What each symbol does to the points:
fe: tef->sef, zuk->dem, nug->bag, sug->dok, led->fid, dem->nug, zas->dep, gaz->dat, nul->dek, bag->zuk, bul->bom, zab->led, ror->fam, lud->ruz, fid->buv, teb->ner, riv->bul, ris->gev, ruz->zas, gev->tis, fus->sof, zif->kep, sul->riv, dek->zon, tur->tor, dok->tur, kom->zis, zur->nul, lig->kom, dat->gok, zol->fus, las->seg, ner->zif, mun->las, pom->maz, seg->pas, gir->lak, vub->pom, pas->mun, gok->voz, ver->pep, zon->zur, voz->gaz, vev->bem, rut->vub, sef->rez, rez->non, dof->ris, non->tef, bom->sul, pep->ror, buv->zab, tis->dof, zis->duz, duz->lig, lak->vev, maz->rut, rer->zol, tor->sug, fam->ver, sof->rer, bem->gir, kep->teb, dep->lud
li: tef->ver, zuk->dok, nug->tor, sug->bag, led->ruz, dem->tur, zas->fid, gaz->zis, nul->lak, bag->sug, bul->kep, zab->lud, ror->rez, lud->zab, fid->zas, teb->bom, riv->zif, ris->mun, ruz->led, gev->las, fus->maz, zif->riv, sul->ner, dek->vev, tur->dem, dok->zuk, kom->voz, zur->gir, lig->gok, dat->duz, zol->pom, las->gev, ner->sul, mun->ris, pom->zol, seg->tis, gir->zur, vub->rer, pas->dof, gok->lig, ver->tef, zon->bem, voz->kom, vev->dek, rut->sof, sef->pep, rez->ror, dof->pas, non->fam, bom->teb, pep->sef, buv->dep, tis->seg, zis->gaz, duz->dat, lak->nul, maz->fus, rer->vub, tor->nug, fam->non, sof->rut, bem->zon, kep->bul, dep->buv
sa: tef->tur, zuk->bom, nug->riv, sug->kep, led->maz, dem->sul, zas->sof, gaz->ruz, nul->kom, bag->bul, bul->tis, zab->pom, ror->bag, lud->zol, fid->rut, teb->pas, riv->gev, ris->ver, ruz->fus, gev->pep, fus->vev, zif->las, sul->ris, dek->zis, tur->ner, dok->teb, kom->zab, zur->lig, lig->buv, dat->zas, zol->lak, las->sef, ner->mun, mun->tef, pom->nul, seg->rez, gir->gok, vub->zur, pas->non, gok->dep, ver->dem, zon->duz, voz->lud, vev->gaz, rut->zon, sef->tor, rez->sug, dof->fam, non->dok, bom->dof, pep->nug, buv->vub, tis->ror, zis->led, duz->fid, lak->voz, maz->dek, rer->gir, tor->zif, fam->zuk, sof->bem, bem->dat, kep->seg, dep->rer
ne: tef->dek, zuk->voz, nug->dat, sug->lig, led->ner, dem->gaz, zas->riv, gaz->dem, nul->non, bag->gok, bul->dep, zab->teb, ror->gir, lud->bom, fid->zif, teb->zab, riv->zas, ris->fus, ruz->sul, gev->sof, fus->ris, zif->fid, sul->ruz, dek->tef, tur->zis, dok->kom, kom->dok, zur->rez, lig->sug, dat->nug, zol->dof, las->rut, ner->led, mun->maz, pom->pas, seg->vub, gir->ror, vub->seg, pas->pom, gok->bag, ver->vev, zon->sef, voz->zuk, vev->ver, rut->las, sef->zon, rez->zur, dof->zol, non->nul, bom->lud, pep->bem, buv->kep, tis->rer, zis->tur, duz->tor, lak->fam, maz->mun, rer->tis, tor->duz, fam->lak, sof->gev, bem->pep, kep->buv, dep->bul
zi: tef->non, zuk->bag, nug->dem, sug->tor, led->zab, dem->zuk, zas->ruz, gaz->voz, nul->zur, bag->nug, bul->riv, zab->buv, ror->pep, lud->dep, fid->led, teb->kep, riv->sul, ris->dof, ruz->lud, gev->ris, fus->zol, zif->ner, sul->bom, dek->nul, tur->dok, dok->sug, kom->lig, zur->zon, lig->duz, dat->gaz, zol->rer, las->mun, ner->teb, mun->pas, pom->vub, seg->las, gir->bem, vub->rut, pas->seg, gok->dat, ver->fam, zon->dek, voz->gok, vev->lak, rut->maz, sef->tef, rez->sef, dof->tis, non->rez, bom->bul, pep->ver, buv->fid, tis->gev, zis->kom, duz->zis, lak->gir, maz->pom, rer->sof, tor->tur, fam->ror, sof->fus, bem->vev, kep->zif, dep->zas

In the rows, 153 means zero.

The rows follow the links: the fewer symbols apart two points are, the more alike their rows tend to be.

Each row is also shifted at random along 8 hidden directions that mean nothing.

Row, then point:
117,138,92,157,146,149,139,154,139,152,165,120,132,207,143,191,188,134,137,172,167,145,178,69,152,134,168,190,99,152,173,109,154,171,116,159,165,151,216,125,154,119,244,159,176 | vub
206,121,168,164,137,156,158,161,177,146,176,112,134,183,148,164,157,147,135,156,145,161,109,160,152,130,111,167,168,194,163,148,173,147,169,139,152,126,100,174,162,134,185,133,177 | mun
93,100,164,188,169,171,98,138,128,171,154,166,125,133,144,124,177,150,173,159,160,167,111,138,138,141,152,143,139,158,165,159,136,128,138,127,162,162,140,225,158,167,152,152,112 | duz
180,160,131,187,177,154,140,144,112,182,144,158,128,159,173,155,193,136,180,150,165,154,193,90,152,188,154,142,167,97,160,137,138,139,126,130,164,166,195,158,151,170,191,133,122 | gaz
83,201,181,112,147,112,204,176,158,144,179,104,181,187,131,184,112,161,158,160,150,167,191,175,208,158,146,170,196,159,153,144,185,209,189,166,132,146,115,113,153,170,162,144,182 | pep
150,136,139,153,152,146,140,164,155,157,165,175,153,156,110,162,137,157,167,151,161,157,156,149,170,143,170,180,137,168,197,154,139,164,121,159,178,153,193,178,135,137,181,132,157 | zon
183,122,147,166,161,173,128,134,138,164,142,210,135,152,130,146,183,174,162,143,106,124,113,171,100,144,144,135,122,137,188,165,118,71,160,115,178,164,196,154,144,178,122,158,115 | dok
107,183,145,169,166,163,154,155,194,160,136,123,146,155,204,163,162,150,130,159,181,164,141,129,170,158,146,154,165,154,122,145,154,167,150,181,151,132,123,132,176,146,175,144,160 | ruz
103,146,141,132,167,140,186,151,120,179,195,136,153,229,123,202,158,169,150,146,111,146,191,149,163,140,154,189,161,158,211,147,142,159,155,108,173,142,213,149,143,180,206,130,127 | tor
103,127,122,158,179,146,133,143,107,164,167,122,145,153,120,133,200,152,185,189,154,164,230,87,170,145,183,140,130,122,119,117,151,189,149,171,134,173,232,143,151,164,202,176,125 | lig
124,167,176,139,156,169,167,154,224,166,143,117,165,146,202,152,150,149,122,163,184,174,139,173,181,167,165,148,150,185,142,153,153,165,135,170,183,125,91,144,179,148,156,152,164 | lud
135,178,138,153,128,151,156,157,169,134,129,135,134,155,178,145,154,152,129,148,188,138,108,104,121,140,164,146,154,139,111,142,172,141,154,180,132,161,107,88,159,148,138,168,172 | zol
137,181,153,135,166,149,185,168,171,170,147,117,144,135,158,139,129,161,155,151,133,177,177,174,194,169,124,167,164,152,124,132,133,205,168,190,124,144,135,173,157,164,157,152,145 | nug
108,112,142,162,151,193,117,149,124,163,148,154,94,148,176,147,205,153,133,163,154,152,80,101,87,133,176,148,95,160,145,141,141,130,153,156,146,153,133,183,172,159,184,193,132 | buv
139,165,121,125,154,172,198,163,145,176,141,136,109,191,188,189,146,154,107,133,139,155,140,145,145,168,143,205,125,165,172,136,134,182,158,171,145,118,156,153,165,153,199,144,165 | riv
143,139,130,186,156,148,127,126,167,160,153,170,183,216,174,215,127,180,112,158,159,123,129,131,147,94,115,169,191,154,130,155,181,132,183,149,125,158,143,77,168,166,142,145,139 | ner
84,132,131,166,152,154,129,175,142,147,151,147,91,99,96,109,216,155,191,142,157,163,206,102,159,145,151,98,153,127,95,115,139,188,163,207,123,173,227,118,136,138,182,163,152 | dek
82,133,156,165,146,133,151,149,79,144,181,181,169,184,106,166,166,146,191,149,112,140,198,162,139,140,149,138,180,117,178,162,166,127,183,111,148,187,215,159,132,167,155,144,131 | sef
155,149,212,91,130,150,171,146,182,124,186,187,210,125,131,121,97,164,151,124,132,133,169,271,139,135,172,129,185,192,177,190,160,118,163,122,189,133,150,146,153,155,52,145,183 | pas
169,153,102,167,166,155,133,163,190,165,137,182,159,156,137,174,96,196,132,132,187,114,131,137,164,114,160,190,170,154,138,158,134,147,115,178,149,149,192,76,139,161,110,139,145 | zis
127,191,153,165,149,114,170,168,140,154,152,142,162,222,141,213,150,156,159,156,205,126,124,75,159,137,172,170,204,119,171,148,187,146,152,136,156,170,121,74,134,164,190,142,157 | vev
102,170,204,124,137,164,194,141,109,155,150,146,126,196,205,181,169,165,119,124,142,136,105,147,84,153,176,125,165,141,163,164,163,103,214,114,149,146,108,106,172,182,122,188,145 | bom
208,182,134,152,131,141,189,159,134,142,139,165,167,193,178,195,93,152,123,142,154,116,141,149,136,153,146,204,174,140,162,152,184,149,160,146,133,157,140,128,142,140,133,138,176 | gev

From each start, follow one symbol. Which point do you reach?
Answers are names.
start 98,169,160,180,174,163,166,142,187,162,113,199,159,105,159,118,156,153,186,132,112,145,167,222,169,178,108,120,163,136,143,173,117,119,164,158,158,148,170,161,145,162,103,129,128
ne gaz
start 257,105,154,179,153,183,125,138,133,161,160,136,107,197,185,184,219,149,124,164,128,150,78,118,105,140,128,157,112,177,183,142,145,123,170,132,163,147,123,182,178,157,210,172,132
fe ner
start 172,132,131,172,160,175,146,132,142,147,148,194,149,149,161,150,131,162,137,151,126,155,165,177,142,144,131,173,155,158,153,162,135,153,161,153,137,139,202,176,164,144,153,140,145
li riv
start 146,129,99,189,189,131,123,133,165,166,141,176,204,180,136,166,136,182,165,206,130,143,176,135,190,115,111,161,141,122,112,149,157,155,169,154,109,201,182,129,150,156,148,153,120
fe dok
start 261,137,162,167,175,132,150,143,160,165,185,130,177,188,138,176,145,173,164,164,153,164,179,159,190,129,126,163,197,171,166,154,162,171,153,136,151,140,142,177,165,178,184,117,134
ne zis
start 130,174,129,172,140,134,166,140,138,145,133,188,178,203,191,191,167,138,155,159,136,109,144,126,115,155,143,142,159,100,165,157,182,99,172,114,154,179,169,80,151,148,130,147,165
zi tis
start 196,196,163,135,171,121,169,154,156,164,164,126,197,175,166,163,118,177,144,157,215,129,181,112,179,147,199,154,197,134,132,145,178,163,153,144,147,157,122,64,150,197,124,162,148
zi gok
start 131,112,154,175,154,158,135,131,188,155,185,132,209,202,151,188,167,123,165,214,116,174,155,189,190,144,115,193,123,182,206,162,177,127,128,108,180,160,149,219,178,117,199,126,175
ne vub
start 18,183,169,161,131,155,145,176,144,143,120,167,134,122,146,122,142,144,164,131,174,144,78,150,120,151,163,138,160,142,121,152,157,142,179,169,128,184,94,157,143,156,93,172,150
sa dat
start 188,171,148,166,150,148,169,181,224,147,124,142,142,143,148,164,136,144,146,141,148,169,73,189,185,164,106,181,158,186,155,157,141,153,159,190,144,155,91,160,134,133,149,141,168
sa dem
start 124,122,135,125,139,159,173,200,150,165,152,114,45,158,100,160,213,164,152,120,118,175,107,137,116,152,124,144,116,184,167,120,107,171,186,201,147,141,176,149,134,138,219,170,150
sa tur
start 69,189,162,117,145,150,208,191,210,154,143,138,169,157,131,165,121,161,144,151,135,156,110,201,183,158,155,165,135,181,161,156,150,170,185,190,141,154,98,135,134,142,137,172,180
sa bag
start 171,126,171,120,140,151,165,159,117,149,168,184,134,159,98,159,164,167,161,119,127,128,133,166,108,139,171,123,161,147,171,169,154,110,195,134,157,172,161,127,136,177,109,171,150
zi rez
start 44,184,209,143,165,102,161,173,179,153,181,83,218,206,154,194,160,152,167,196,201,152,161,106,195,141,171,130,202,154,143,155,223,149,176,129,158,174,65,86,148,176,167,151,161
zi gir
start 191,170,85,183,141,160,126,155,208,142,100,158,177,161,195,174,110,140,128,190,210,136,70,105,157,146,149,214,109,147,129,147,172,159,124,187,125,174,100,122,153,111,146,156,177
sa gir
start 303,162,166,146,123,158,166,150,133,141,146,161,172,164,187,161,117,132,146,153,150,148,120,176,130,176,159,179,144,152,173,167,174,151,155,130,148,159,112,197,165,139,127,171,172
zi gev
start 205,128,163,170,135,154,118,128,108,132,165,200,189,162,146,160,96,155,147,143,181,109,136,147,116,125,172,189,185,146,175,187,187,114,139,98,160,166,146,184,160,161,101,145,159
li sof
start 84,132,180,142,146,176,134,138,149,143,165,179,151,94,153,119,132,156,141,133,161,164,170,191,149,150,179,137,151,178,139,166,125,161,139,164,165,124,166,202,169,159,121,158,155
zi led
start 141,163,118,195,194,133,129,136,180,177,125,164,205,174,172,172,141,156,159,208,182,150,155,109,192,164,162,187,127,123,158,144,166,149,121,137,146,184,152,147,142,157,172,144,136
li lig
